(in the rows, 128 means zero)
Each name stands for a flat space through zero: a line, a plane or more. A row that begins with a name and a colon came from that space; any other row is followed by the name of the space it lies nearest, among the names in its block.
sb_zn: [159 130 123 114  84 114 131 123 148 134  65 110 110 130 131 113 122 112
 127 147 151 141 127 168]
rm_dc: [104 149  92 144 214  91 148  87 123 111 192 111 104 185 130 112 124 161
 128  86 131 125 139 102]
rm_dc: [ 97 135 113 152 151 115 111 117 115 125 175 110 117 151 142 112 129 133
 104 104 154 133 124  80]
rm_dc: [109 150  85 152 138 107 133 118 121 122 174  76 106 144 119 114 134 175
 115  90 136 152  77  87]
rm_dc: [133 123 149 144  85 161 127 138 127 137 107 139 124 105 104 158 153 109
 132 150 137 128 182 139]
sb_zn: [106 132 115 188 144 145 114 114 153 118 169 109 132 124  82 128 149 132
  98 125 102 134 146  91]
rm_dc: [136 131 127  96 122 110 150 127 130 117 140 107 128 132 149  90 112 155
 150 143 125 139  66 128]
rm_dc: [139 117 146 113  98 150 132 126 130 123  82 138 132 125 128 136 142 103
 136 156 131 121 172 151]
mp_mh: [152 134  89  94 136 100 131 118 129 130  61 109 127 156 140 133 120 142
 134  97 115 130  97 174]
sb_zn: [136 132 158 141 101 117 134 154 132 164 180 130 122  73 128 150 107 151
 146 140 137 145 104 123]
bl_qh: [108 135 108 145 203 155 141 131 109  82 145 186 114 147  91 118 136  97
  91  92 124  96 160  98]
rm_dc: [144 128 143 115 110 132 137 140 121 136 105 151 117 117 130 137 123 111
 138 138 149 123 146 152]
mp_mh: [121 120 127 134 106 135  94 139 130 119 112 128 139 136 140  85 125  95
  98 142 145 128  96 110]
bl_qh: [162 144 110 171  50 119 110 132 164 158  73  92  97 120  89 124 140 112
 114 144 164 157 131 172]
ct_nt: [138  93 176  73 127 106 135 109 170 127 137 102 176  84 188 109  79 146
 145 182  72 139  90 118]
sz_tn: [116 130 128 133 131 122 140 132 114 137 157 114 104  85 134 172 116 146
 107  92 143 144 145  86]
ct_nt: [118 108 142 121 110 155 131 111 136 119 104 106 143  99 129 168 145 128
 118 137 100 133 183 107]
ct_nt: [101 134 153 122  94 183 165 135  54 109 132 159  75 135 127 166 180 102
 138 127 215 116 252  95]
rm_dc: [126 127 147 123 177 107 131 129 132 131 177 161 137 132 145 108  97 127
 140 135 122 114 113 128]
sz_tn: [127 118 123 116 148 149 136 144 126 108 113 148 137  86 114 153 118 122
  98 103  92 122 118 105]
rm_dc: [131 137  92 117 173 105 142 102 130 113 109 116 117 165 128 126 126 141
 125  96 117 124 132 142]
ct_nt: [151 138 105 154 122 131 127 161 149 139 117 134 125  76  75 154 116 139
 105  99  93 139  76 139]
bl_qh: [133 138 125 139 149 126 122 157 135 108 163 168 135 141 111  49 108 112
 123 146 128 115  40 127]
sb_zn: [121 130 107 161 159  84  50 138 150 178 171 115 196 167 144 104 111 158
 145 115  75 125  13 154]
mp_mh: [137 134 125 111 137  96 135 121 122 158 135 115 127 135 151 157 116 161
 160 110 127 134 121 155]
mp_mh: [132 136 116 127 112 118 111 144 112 147 119 128 130 145 135 126 132 134
 140 116 144 129  94 147]
sz_tn: [101 142 116 152 101 158 132 132 102 114 172 107 129 166 105  98 179 156
 156 144 139 131 105 105]
bl_qh: [118 140 101 154 121 175 133 157 113  94 132 145 128 131  68 106 164 128
 114 119 111 120  88 109]
mp_mh: [117 131  93 169 111 152 106 129 130 135  98 100 127 112  86 183 161 133
  91  86 107 139 156 113]
ct_nt: [128 127 111 125 135 123 111 143 126 136 124 123 151 121 129 137 123 145
 124 105  97 129  74 129]
mp_mh: [108 102 147 131 104 153 116 112 146 114 123  95 148  89 139 141 134 120
  95 147 104 141 158  76]
sb_zn: [163 137 102 119 114 122 157 142 142 131  74 119  98  75  95 172 111 139
 106  91 115 146 116 150]
sb_zn: [100 110 162 115 142 163 162  92 126  82 154 126 128 133 137 115 150 117
 132 170 124 118 212  82]
sb_zn: [150 123 120 106 144 138 178 108 156 100  90 117 120  94  97 159 126 144
 125 125  76 133 158 141]
bl_qh: [129 126 117 155 152 123 122 115 162 126 135 114 135 107 103 142 119 133
 101 116  89 135 132 117]
sz_tn: [131 129 109 124 150 132 115 134  99 137  67 165 109 137 128 185 132  90
 100  72 154 109 196 148]
bl_qh: [160 133 120 113 116 113 120 173 127 148  97 158 126  91 124 134  93 120
 118 105 129 130  56 158]
sz_tn: [142 132 103 149  89 130 116 146 163 120 119  91 137  99  95  89 122 142
 102 137  98 153  30 118]
sz_tn: [134 109 144 105 109 135 151  74 162 100  79  87 125 136 142 118 139 114
 126 174 119 136 205 130]
bl_qh: [110 124 131 149 173 130 118 118 133 118 155 147 132 131 123 129 122 111
 103 116 120 116 159 102]
ct_nt: [ 75 145  73 170 191 147 100 117  86 101 168 133 133 211 106 113 177 134
 109  72 129 105 131  86]
bl_qh: [149 125 122 118 121  88 114 124 166 146 122  95 147 119 147 102  94 149
 132 139 101 146  52 148]
mp_mh: [140 137  95 141  92 100  94 119 131 153  60  94  97 146 142 138 126 103
  91  96 182 147 144 147]
sz_tn: [131 143 128 112 135 111 157 130  98 142 147 133  96 132 142 155 124 150
 155 105 164 131 147 137]
rm_dc: [133 137 146 163  68 160 125 158 106 157 116 149  94  91  95 183 155 104
 124 126 181 134 196 135]
sz_tn: [124 139  99 169 100 121  71 147 112 167  98 122 118 142 122 154 142 106
  96  86 169 134 130 137]
ct_nt: [117 128 126 111 109 143 119 151  91 135 132 131 147 137 141 137 147 148
 153 120 126 123  91 127]
mp_mh: [140 131 124  96 141 110 127 138 113 145 123 141 154 158 149 125 124 153
 177 126 108 116  78 175]
sb_zn: [162 124 137  99  98 102 102 157 134 170  89 139 158 122 154 128 103 132
 161 140 116 128  56 193]
mp_mh: [117 105 111 123 161 109 101  93 168 115 106  83 160 113 152 132 103 129
  77 109  72 139 119  92]
sz_tn: [143 142 102 153 156 111 119 156 145 129 139 150 118 103  95 113  96 122
  91  94 117 130  59 126]
sb_zn: [139 116 135 138  89 146 105 148 147 139  95 126 147  84 113 145 127 113
 106 137 105 135 113 130]
sz_tn: [116 119 131 149 109 136 108 102 149 123 117  98 133 139 129 117 144 111
 109 150 131 135 166 112]
mp_mh: [132 108 156  87 144 101 116 107 138 150 124 122 171 143 185 135 108 141
 168 152  98 120 130 157]
sz_tn: [121 130 107 103 100 160 194  97 113  81  89  75  79 106 110 166 163 152
 112 109 138 151 201  87]
bl_qh: [130 141 127 151  84 178 158 138 105 117 105 140  89 120  73 161 179 117
 134 132 160 127 203 135]
rm_dc: [102 114 146 102 131 131 140  97 124 103 162  96 146 154 169  92 137 148
 149 163 121 130 131  91]
bl_qh: [157 132 130 105  79 129 152 151 138 137 114 106 136  93 116 128 125 168
 164 148 100 147  55 157]
sb_zn: [134 122  97 101 178 109 131 102 146 112  96 112 157 156 135 126 120 149
 131 107  66 120 101 149]
ct_nt: [133 134 131 131 106 143 133 150 105 137 112 148 105 107 116 159 135 115
 122 112 159 128 153 131]
mp_mh: [123 129 106 149 127 147 111 138 139  88 107 138 118 133 103  70 127  83
  68 128 141 125  99  96]
ct_nt: [139 124 138 119 109 136 142 142 133 131 122 129 127  87 120 146 120 135
 128 132 117 136 118 127]
bl_qh: [116 115 152 110 103 114 131  90 139 142 148  71 147 141 171 131 138 164
 167 166 119 145 149 123]
ct_nt: [144 134 149 100 104 122 168 134 121 124 138 132 104 117 138 109 118 139
 159 155 157 135 119 139]
ct_nt: [149 117 148  88 112  93 134 102 163 135 119  92 154 144 172  84 104 149
 170 182 107 139  87 163]
sb_zn: [114 134 136 160 169 110 121  95 156 135 202 117 157 181 121  91 139 157
 172 165  94 120 124 141]
[143 130 137  59 121 128 220 108 108 101 116 105  89 100 144 162 126 175
 168 127 131 142 163 128]
sz_tn
[112 119 107  99 188 112 122 100 124 107 126 119 159 175 159 112 124 144
 133 109  88 113 109 123]
sb_zn
[127 139 142 126 123 132 150 134 105 122 148 152  96 139 130 114 132 115
 140 138 180 122 156 126]
ct_nt
[132 146 113 117 111 131 165 125 131 107 167  93 141 168 107  67 156 193
 195 167  96 137  39 146]
ct_nt
[152 144 123 130  84 129 138 147 107 149  84 142  84 125 114 155 138 110
 134 116 187 133 162 166]
ct_nt
[105 123 143 116 136 148 164  95 126  99 172 100 140 150 130 115 159 165
 168 165 102 128 156 103]
bl_qh
[ 95 113 129 133 126 181 130 108 113  89 114 120 139 139 115 141 175 114
 110 135 112 117 197  86]
sz_tn
[144 141 110 103  79 146 132 172  83 128  77 149 111 138 122 121 146 119
 141 114 168 124  84 156]
bl_qh
[125 148 112 135 123 143 149 152  93 121 146 146 100 135 102 129 146 139
 138 107 156 125 113 123]
ct_nt
[109 125 125 171 153 141 108 101 145 118 133 131 127 149 106 129 147  97
  98 130 128 118 200 112]
ct_nt
[151 144 117 107 165 105 163 123 121 135 124 150 114 154 120 142 122 151
 172 113 121 116 132 183]
mp_mh
[125 126 137 156 126 131 116 129 145 137 146 129 130 110 113 135 126 120
 115 135 123 131 142 119]
bl_qh
[109 126 143 127 168 137 141 124 110 118 168 155 126 128 133 143 128 127
 131 119 128 113 166 104]
sz_tn
[117 125 100 129 137 103 100 117 136 128 119  89 132 132 153 119 111 133
  88  95 125 143  90  97]
sb_zn
[132 110 135 102 106 110 111 104 141 140  83  91 141 127 172 141 118 124
 122 136 126 140 147 135]
mp_mh
[133 131 103 128  85 145 137 100 125 127  55  83 111 151 112 169 175 134
 133 121 135 140 198 153]
ct_nt
[112 119 157 158 138 163 114 133 131 125 158 165 151 127 105 129 148 104
 132 157 113 107 170 120]
mp_mh
[115 129 146 191 151 134  81 160 144 137 186 183 136 112 103  90 107  77
  84 137 143 113 107 100]
bl_qh
[122 132 123 140 136 131 106 143 112 140 132 150 135 146 125 130 135 118
 130 116 137 116 122 137]
sz_tn
[146 116 154  72 153 120 137 145 105 144 103 181 151 125 164 159 105 123
 168 126 113 102 132 176]
sz_tn
[131 114 159  88 145 139 153 119 124 116 130 150 154 135 146 127 129 135
 172 162  98 109 147 148]
sb_zn
[132 136 107 140 106 104 121 115 131 149 104  87  96 118 135 161 123 134
 102  95 159 153 151 123]
mp_mh
[149 151 106 110 134 103 178 126 127 125 143 108  99 132 114 122 121 178
 162 115 127 143  84 150]
rm_dc
[130 109 158 123 160 111 109 125 151 141 141 152 153 104 154 134  90 107
 116 138 107 118 137 126]
sz_tn
[117 129 142 174 148 102  97 123 162 145 199 123 136 122 130  92 101 123
 109 145 130 136 102 101]
sz_tn
[112 117 160 132 111 147 132 111 131 113 148 123 130 135 139 104 143 111
 133 174 145 126 174 104]
sb_zn

Rows lie near named flat spaces through zero. A row that begins with a name and a colon came from that space; any other row is followed by the name of its block's space that it lies nearest.
gj-qj: [115 114 114 141 127 117 105 146 143 140 136 135 119 125 103 134 116 127
 124 131 138 139 133 103]
th-jq: [103 113 114 148 124 168 107 120 106 172 118 128 136 115 135 144 101 145
 113  87 132 110 131 122]
lf-gd: [134 111 142 115 115 161 132  88 121 155 104 166  96 159 128 110 100 151
  83 133  93  68 136 108]
rq-fl: [161  58 180 124 128  98  40 131 166 138 115 114 149 125 100 160 157  88
 129 187 138 142 138 118]
th-jq: [122 136  94 122  98 114 150 132  92 199 125 108  98 108 137 135 123 147
 144 119 104 136 127 121]
gj-qj: [132 143 109 148 142 101 122 150 184 102 165 151 126 139  83 112 124 132
 115 126 152 138 122 101]
gj-qj: [176 116 149 123 124 108 130 125 134 170 137  96 153 108 137 141 143 126
 159 136 130 130 110 148]
lf-gd: [113 125 120 121 125 117 115 139 130 131 115 137 109 129 116 124 131 124
 123 150 130 149 143 112]
th-jq: [188 115 121 146 139 149 105 102 100 106 173  90 148 143 113 167 152 115
 119  94 110 109 151 197]
lf-gd: [ 96 136 115 125 123 131 137 137 142 129 111 148 104 138 134 114 111 138
 125 138 132 126 122  97]
lf-gd: [150 150  94 123 141 156 183 124 110 170 132 114 102 140 157 125 109 155
 162 117 119 108 128 161]
gj-qj: [104 175 153 106  84 109 126 124 129 103  83 115 173  88 158 106 171 130
 112 122 163 190 101 113]
rq-fl: [146 103 123 138 148  93 133 137 170 103 174 147  88 172  93 132 118 112
 136 161  95  82 125 110]
gj-qj: [112 132 120 126 111 124 106 135 158 131 105 120 127 130 141 133 140 129
 130 140 149 145 114 108]
th-jq: [151 152 142 123 131 100 173 139 170 114 142 110 148 127 159 118 137 128
 175 137 142 123  78 132]
gj-qj: [169 118 117 136 119 103  94 143 175  98 153 111 122 152  97 143 145 117
 130 153 150 153 128 124]
th-jq: [ 87 114 132 138 155 143 152 139 127 136 126 142 124 128 154 130  96 125
 156 123 118  89 112 117]
lf-gd: [ 88  62 160 134 168 171  68 114  85 140 102 172 124 126  99 140 102 106
  86 136 105  99 188 125]
th-jq: [131 141 176 116 146 122 139  98 157 127 115 139 168 119 153 110 157 122
 121 126 120  88  99 138]
rq-fl: [104 133 158 108 122 138 138 101  98 153  93 162 132 110 134  99 124 139
  92 125 107 113 137 113]
rq-fl: [ 83 155 118 150 150 121 141 111 162 133 151 159 139 128 125 114 133 137
 100  82 107  63  99 108]
lf-gd: [172 160 153  96 114  85 164  84 159 134 133 148 112 149 122  90 169 137
  98 152  80  83 110 126]
th-jq: [112 102 139 125 143 146 147 141 108  91 127 161  97 153 120 117  81 122
 131 152 116 115 147 112]
rq-fl: [157  71 117 110 119 143  60 129  93 147  98 102  85 150 110 171 144 104
 130 186 117 165 193 153]
rq-fl: [128 129 138 138 146 129  82 122 139 119 126  97 179 106 136 156 177 104
 131 111 149 145 129 164]
gj-qj: [123 142 100 129 114 114 117 151 128 145 128 141 113 113  89 111 119 144
 110 131 154 183 149 101]
rq-fl: [143 128 128 114 126 143 136 127 115 127 111 122 117 137 140 126 125 131
 137 145 132 141 140 142]
rq-fl: [123 116 140 139 169 129 132 127 167 131 146 175 121 145  99 106 103 132
 113 134 123  83 129 108]
gj-qj: [ 79 102 126 155 166 109 130 178 132 179 148 166 134  83  88 115  72 131
 148 121 149 142 131  78]
lf-gd: [138 133 133 123  94 112 116 129 147 135 116 110 140 120 138 131 142 132
 129 133 145 149 105 111]
gj-qj: [176 116 132 137 102 100 101 109 142 121 165 117 131 141  90 141 148 124
  96 120 108 114 125 127]
th-jq: [154 133 109 116  43 143  78 111 103 179  85 103 126 109 117 134 137 162
  77 114 155 192 140 106]
lf-gd: [122  86 125 134 149 156 100 147  65 164 117 105 135  99 127 162 112 113
 156 129 135 162 172 160]
th-jq: [ 94 146  92 160 121 130 108 158 138 147 135  76 173  87 158 165 141 127
 167  78 175 165  95 136]
gj-qj: [128 102 129 140 156 124 140 144 149 167 147 161 108 132 101 115  81 138
 138 139 123  98 128  98]
rq-fl: [144 124 161  96  89 165  73  81 168 143  45 127 136 151 166 123 161 140
  86 160 150 124 120 119]
th-jq: [ 71 110 121 125 122 135 101 138 134 144  88 133 109 129 150 140 124 120
 134 148 129 127 127  98]
rq-fl: [127 121 157 132  86 117  83 120 158 131 109 132 164 108 117 123 134 134
  90 119 158 147 103  84]
gj-qj: [101  87 109 150 158 151 102 140 117 126 139 108 116 144 142 176 118 102
 159 125 113  97 140 149]
lf-gd: [123 123 175 111 102 126 148  98 125 144 102 148 139 121 152 106 118 138
 109 129 104  88  97 100]
gj-qj: [141  93  95 141 144 150 107 132  84 134 151 106  98 147 112 169 119 114
 140 125 102 121 171 165]
th-jq: [158 160 188 112 169 104 178  89 135 119 150 155 176 109 128  86 160 124
 114 114  98  80 111 161]
th-jq: [120 149 109 133  63 134  81 144 153 149  88 101 157  97 136 131 134 154
 111 110 203 210 105  89]
lf-gd: [115  84 159 129 158 159 109  94 102 151 120 161 121 139 121 133 112 119
  98 126  81  57 153 134]
rq-fl: [106 138 114 137 131 102 151 120 147 124 156 139 107 145 128 127 134 126
 125 117  87  73 105 112]
rq-fl: [139 131 121 121 139 105 137 122  45  54 174 144 102 135  65 124 147 100
  87 125  72 150 198 165]
lf-gd: [130 130 123 116 116 139 143 113 125 133 117 157  91 154 120 107 108 146
 101 140 108 106 137 108]
lf-gd: [136 137 133 129  89 121 120 115 165 117 122 129 131 143 134 121 130 141
 106 123 136 116  95  97]
[104 125 120 139 106 142 109 141  98 120 116  85 157 102 160 161 135 118
 150 102 150 162 118 141]
th-jq
[139 133 139  96 152 158 114 102 118 177  77 163 112 128 116  97 138 144
  94 158 130 138 178 143]
lf-gd
[ 92 115 146 121 136 137 147 141 114 107 109 158 114 131 136 110  94 124
 133 147 125 125 131 102]
th-jq
[134 133 125 130  94 113 111 122 147 108 130 118 128 138 125 134 143 128
 110 126 129 131 111 110]
rq-fl
[135 120 154  97 104 116 158 121 108 153  95 116 114 124 168 124 129 127
 157 163 105 123 112 123]
rq-fl
[ 53  98 109 149 140 143  96 152  93 167 112 118 131  95 143 163 112 114
 148 107 127 132 138 116]
gj-qj
[166 128 146 109 113 109 114  86 153 137 126 147 110 155 105 113 158 132
  81 150  91  90 133 123]
lf-gd
[123 199 128 116 126 129 170  99 138 158 110 100 177  94 189 113 179 148
 140  83 136 118  83 163]
gj-qj
[ 81 171 130 132 114 100 118 149 170 123 106 123 174  85 145 112 158 130
 131 112 179 177  89  96]
gj-qj
[108 127 132 144 145 122 140 127 107 137 155 149 140 108 107 121 112 129
 113  95 109 106 131 122]
gj-qj
[144 179  96 122 159 146 188 123 125 141 143 149 110 136 124  91 118 160
 128 111 129 122 142 155]
gj-qj
[ 98 115 138 117  86 128  97 127  88 133  91 125 129 105 129 134 130 124
 104 131 127 165 140 103]
gj-qj
[171 137 147 109  71 144 143 140 125 105  98 126 135 127 133  99  91 158
 123 145 184 196 116 101]
rq-fl
[115 142 103 135 171 161 144 135 124  55 141 124 114 166 146 139 132 111
 147 126 129 116 148 173]
gj-qj
[ 82 119 125 139 157 140 181 154 116 139 136 156 110 125 145 114  67 136
 163 123 120  96 113 103]
th-jq
[119 129 167 106 113 124 170 118 132 162  95 155 127 117 155  92 100 147
 132 145 119 103  97  91]
rq-fl
[140 146 129 135 117 116 150 129 159  86 154 149 125 148 110 105 113 140
 109 120 134 117 107 104]
rq-fl
[177 145 185 112 104  95 154  93 186  95 139 161 148 148 117  83 137 140
  89 140 117  85  82  97]
gj-qj

Rows lie near named flat spaces through zero. A row that begins with a name and a colon came from that space; any other row is followed by the name of its block's space that it lies nearest.
rlgf: [169 180 138 156  96 123 125 166 154 146 121 147 119 133  85 164 136 154
 122  74 114 122 134 145]
rlgf: [148 143 123 130  85 101 132 115 146 179 129  90 133 137  88 149 153 107
 156 133 130 121 100 157]
qdsf: [145 133 124 161 156 136 123 142 136 104 136 159  96 168 152 124 122 138
 115 130 142 116 142 104]
tlnf: [131 147 171 154 136 174 170 148 124 115 124 143 101 174 153 159  83  89
 113 121 172 108 144 122]
bgmd: [118 137 171 160  99 161 153 133 111  93 109 158 102 153 161 161  56  83
  75 132 100 164 192 138]
qdsf: [123 115 148 126 132 131 136 129 127 121 117 116 128 115 118 127 124 123
 123 117 150 127 126 121]
tlnf: [107 124 119 122 158 141 130 123 143 100 116 163 169 161 176 128 144 114
 184 123 191 112 118 114]
qdsf: [159 127 150 163 113 128 149 156 137 135 124 117 112 137 120 144  93 101
  63 128  87 113 157 137]
cgzf: [120 128 132 115 142 151 144 143 116 128 132 116 132 129 138 132 117 134
 121 119 133 107 121 131]
hhmg: [152 159 128 132 130 133 130 160 138 143 137 142 130 116 109 136 131 153
 117 100 112 111 126 131]
qdsf: [131 143 103 118 108 116 115 121 123 148 141 131 135 116 124 127 133 138
 125 142  74 143 132 147]
tlnf: [121 128 166 128 112 152 166 142 124 130 111 115 146 126 133 154  90  84
 106 118 132 119 142 144]
tlnf: [ 94 114  93  87 127 163 136 150 101 123 124  74 162 146 159 151 127 164
 130 101  98  90 111 173]
tlnf: [101 105 111  78 171 168 153 144  83 140 162  86 136 101 159 103 100 145
  87 154  86  90 114 134]
tlnf: [115  96 126 116 140 121 120 114 107 120 135 110 114  98 128  99 118 134
  97 154 100 144 136 117]
hhmg: [153 147 133 156 121 121 120 131 134 134 137 137  83 145 108 132 129 138
 117 128 128 134 133 120]
bgmd: [118 126 149 142 122 152 133 146 115  90 110 141 113 133 142 144  93 137
  90 103 112 143 164 130]
qdsf: [118 117 148 110 131 141 154 119 109 150 139  91 118 111 120 123 110 103
 115 150 136 119 114 130]
bgmd: [ 94 134 149 128 128 165 127 141 115  64  96 181 145 128 167 146  94 140
 121  88 131 161 173 125]
bgmd: [ 91 116 108  99 108 127 119  97 116 122 117 119 162 130 151 133 137 119
 167 139 125 151 123 150]
hhmg: [ 99 110 122  97 129 121 125  77 105 146 144 103 117 114 128 104 139 110
 162 177 149 152 103 124]
rlgf: [134 160 130 115 101 154 153 180 138 143 112 124 187 123 129 174 111 131
 112  74  84  95 137 174]
rlgf: [160 180 135 163  94 128 121 167 164 120 104 177 144 152 114 174 132 143
 135  65 119 129 151 146]
rlgf: [165 155 119 152 129 118 114 163 151 133 130 142 116 136 100 137 148 170
 120  89 121 108 124 126]
rlgf: [115 103 137 124 138 116 122  84 110 131 141 111  87 119 120  98 130 112
 135 174 156 154 117 104]
bgmd: [ 93  84 134  94 116 133 138 121 108 122 104  63 155 104 122 132 125 126
 124 115 129 123 115 150]
tlnf: [107 110 151 126 147 163 157 133 109 106 123 122 124 143 163 133  91 101
 108 136 148 116 141 122]
cgzf: [124 133 125 120  91 117 131 107 133 157 120  90 134 146 107 152 150 111
 171 127 152 128 100 156]
qdsf: [116 114  95 108 192 134 116 117 110 116 168 169 131 110 177  71 125 141
 117 183 103 127 132  90]
cgzf: [134 144 118 117 130 111 102 123 132 134 135 148 128  93 100 111 155 166
 147 116 126 147 117 117]
cgzf: [122 143 158 138 133 152 130 147 119  91 116 179 122 105 138 131  91 138
  95 104 113 157 170 114]
qdsf: [153 143 123 148  82 108 121 144 139 143 121 124 131 120 104 149 117 129
  87 117  52 142 155 158]
tlnf: [122 131 105 112 116 136 124 141 119 135 128  99 138 136 128 143 136 157
 129 109 102 113 117 156]
bgmd: [154 147  74 155 147 117  95 135 143 125 153 150  96 190 147 124 163 174
 149 133 123 108 118 121]
bgmd: [110 132 124 103 125 127 110 126 120 115 119 143 149  87 117 119 139 161
 140 105 118 153 129 128]
cgzf: [139 135 133 141 122 125 142 120 137 144 135 133 126 148 136 133 120  89
 130 154 132 123 130 129]
bgmd: [155 135 110 127 144 103 126 122 148 170 153 117 129 129 107 109 164 123
 154 151 149  99  90 117]
cgzf: [128 127 109 120 132 103  99 114 136 126 130 145 138 105 116 107 157 152
 149 130 124 148 121 117]
hhmg: [127 124 121 145 142 114 116  92 128 119 145 169 106 144 157 102 123  98
 135 185 130 158 145 101]
hhmg: [191 126 178 197 105  98 146 155 163 141 114 123  90 128  79 139 101  84
  52 125 111 121 161 115]
qdsf: [131 145 106 128 111 114  93 116 115 128 140 137  92 116 107 121 142 178
 127 126  90 165 133 132]
hhmg: [159 175 117 142 141 120 114 121 132 155 170 175  84 127 114 109 138 144
 135 156 119 142 124 105]
hhmg: [113 105 138 100 128 130 148 137 129 136 112  99 183  93 126 129 122 106
 121 118 123 109 120 141]
cgzf: [101 131 161 115 170 195 155 175  96  73 121 167 136 105 172 130  66 150
  71  91 115 121 169 112]
qdsf: [126 130 148 125 106 135 152 128 130 148 117  95 135 137 114 153 123  99
 138 120 152 114 114 147]
hhmg: [107 109 122 107 126 142 135 147 127 113 103 100 173 129 140 146 132 140
 135  90 133 103 120 150]
bgmd: [ 92 121  59  82 129 107  90  87 131 133 132 126 183 143 156 116 193 154
 226 142 146 134  85 145]
rlgf: [ 83  86 113  79 149 138 142  83  80 142 159  92 132  99 166  87 104  94
 114 210  95 141 121 127]
cgzf: [125 108  82 112 149  84  90  97 143 132 140 145 158 109 134  84 177 142
 168 160 125 139 108 109]
cgzf: [132 127 145 153 119 126 127 128 132 106 116 157 119 133 139 132 105 109
 103 132 114 151 163 121]
hhmg: [169 157 126 146 148 118 134 159 157 149 147 173 148 114 124 117 127 119
 108 131 103 105 136 113]
rlgf: [111 137 161 125  95 140 147 114 122 128 109 129 135 124 125 153 105  90
 137 124 142 154 140 143]
rlgf: [139 130 148 156 158 126 105 121 120  95 138 166  55 120 112  99 125 163
 109 128 157 159 143  77]
tlnf: [100  93 113 116 131 125 112 113 117  97 111 113 140 132 149 120 135 140
 135 128 128 139 132 131]
[120 121  98  86 158 118 135 115 135 166 152 121 186 105 141  99 158 110
 170 162 139  97  87 125]
hhmg
[ 74 110 157 104  86 170 129 146  93  71  68  82 134 119 119 179 107 178
 122  36 138 151 143 168]
cgzf
[155 146 125 133 138 100 115 120 143 156 151 154 119  96  99 100 146 129
 131 150 121 139 120 105]
tlnf
[117 126 150 129 137 140 129 116 108 113 134 142  94 111 127 114 107 129
 111 140 134 156 142 108]
rlgf
[135 166 137 102 123 154 157 143 119 180 150  91 120 126  96 150 136 137
 154 111 157  92  82 148]
cgzf
[137 125 146 156 131 144 149 140 130 117 124 128 108 165 148 144  99 100
 101 133 136 113 146 126]
bgmd
[ 77 115 129  94 136 147 107 126 109  69  97 163 171  88 153 122 124 166
 143  88 128 167 150 124]
cgzf
[169 177 175 166  99 128 128 159 147 134 113 142  77 121  56 160 129 158
 117  62 158 138 132 123]
rlgf
[ 82  61 113 136 152 131  96  94 100  49 106 120  92 164 179 106 125 151
 126 143 153 159 149 105]
tlnf
[ 78  88 122 106 133 131 123  79 105  99 119 127 142 132 174 111 119  97
 151 171 142 162 137 123]
hhmg
[110 124  96  86 149 128 127 108 108 152 162 133 157  95 154  94 128 122
 132 180  84 131 119 128]
qdsf
[141 134 137 146 114 130 147 145 151 132 111 127 154 158 137 156 122  95
 131 113 139 103 133 143]
qdsf
[135 149 140 141 129 136 121 135 122 115 134 164 100 119 125 126 111 144
 108 122 113 152 151 115]
rlgf
[ 71 113 151 107  93 165 122 116  80  76  91 103 105 121 133 157  97 161
 120  86 126 179 152 153]
hhmg
[124 122 123 108 121 133 144 139 127 149 127  93 157 121 125 138 129 120
 128 122 117 102 112 151]
rlgf
[119 150 165 139  94 143 125 136 121  99  99 155 115 110 109 155 103 140
 115  83 124 173 162 135]
cgzf
[117 139 148 107 100 139 149 113 105 160 138 102 120 100 111 136 103 102
 116 149 104 146 127 148]
rlgf
[143 131 156 146 140 142 133 163 125 107 121 137 102 109 109 129 106 155
  78  93 120 124 149 112]
bgmd
[133 102 113 130 148 128 128 141 123 125 134  96 118 139 134 118 130 144
 103 131 117  98 121 126]
cgzf
[131 133 105 106 141 109 109 122 137 145 138 130 148 103 109 108 168 156
 164 124 140 122  97 121]
bgmd
[123 111 118 111 120 110 126  92 119 165 142  64 101 135  98 120 161 124
 166 155 167 120  78 134]
hhmg
[117 131 161 130 119 158 165 142 131 120 107 127 153 145 148 159  97  84
 127 112 155 113 139 141]
tlnf
[148 143 132 135 128 115 131 124 138 154 144 136 119 118 110 119 133 116
 128 145 126 127 121 120]
bgmd
[145 109 100 142 128 114 133 120 134 157 145  76 106 182 134 131 145 111
 132 162 131  89 102 141]
bgmd
[123 157 161 110 130 175 154 168  95 127 138 137 117  80 118 138  75 152
  66  99  78 132 154 136]
rlgf
[131 105 120 128 156 114 115 111 120 129 145 112  93 123 119  95 144 143
 126 153 147 126 111 101]
rlgf
[134 108 120 110 113 103 129 114 122 170 138  64 124 101  89 117 145 126
 121 147 109 118  99 143]
bgmd
[114 133 102  88 145 128 126 112 120 156 151 117 152 112 131 110 155 136
 171 148 141 115  90 130]
hhmg
[134 133 119 118 182 139 129 146 124 123 156 168 136 102 149  92 121 145
 109 143 115 112 132  95]
cgzf
[122 110 135 137 123 119 119 115 124 112 119 126 113 125 126 121 123 125
 117 135 127 148 140 120]
tlnf
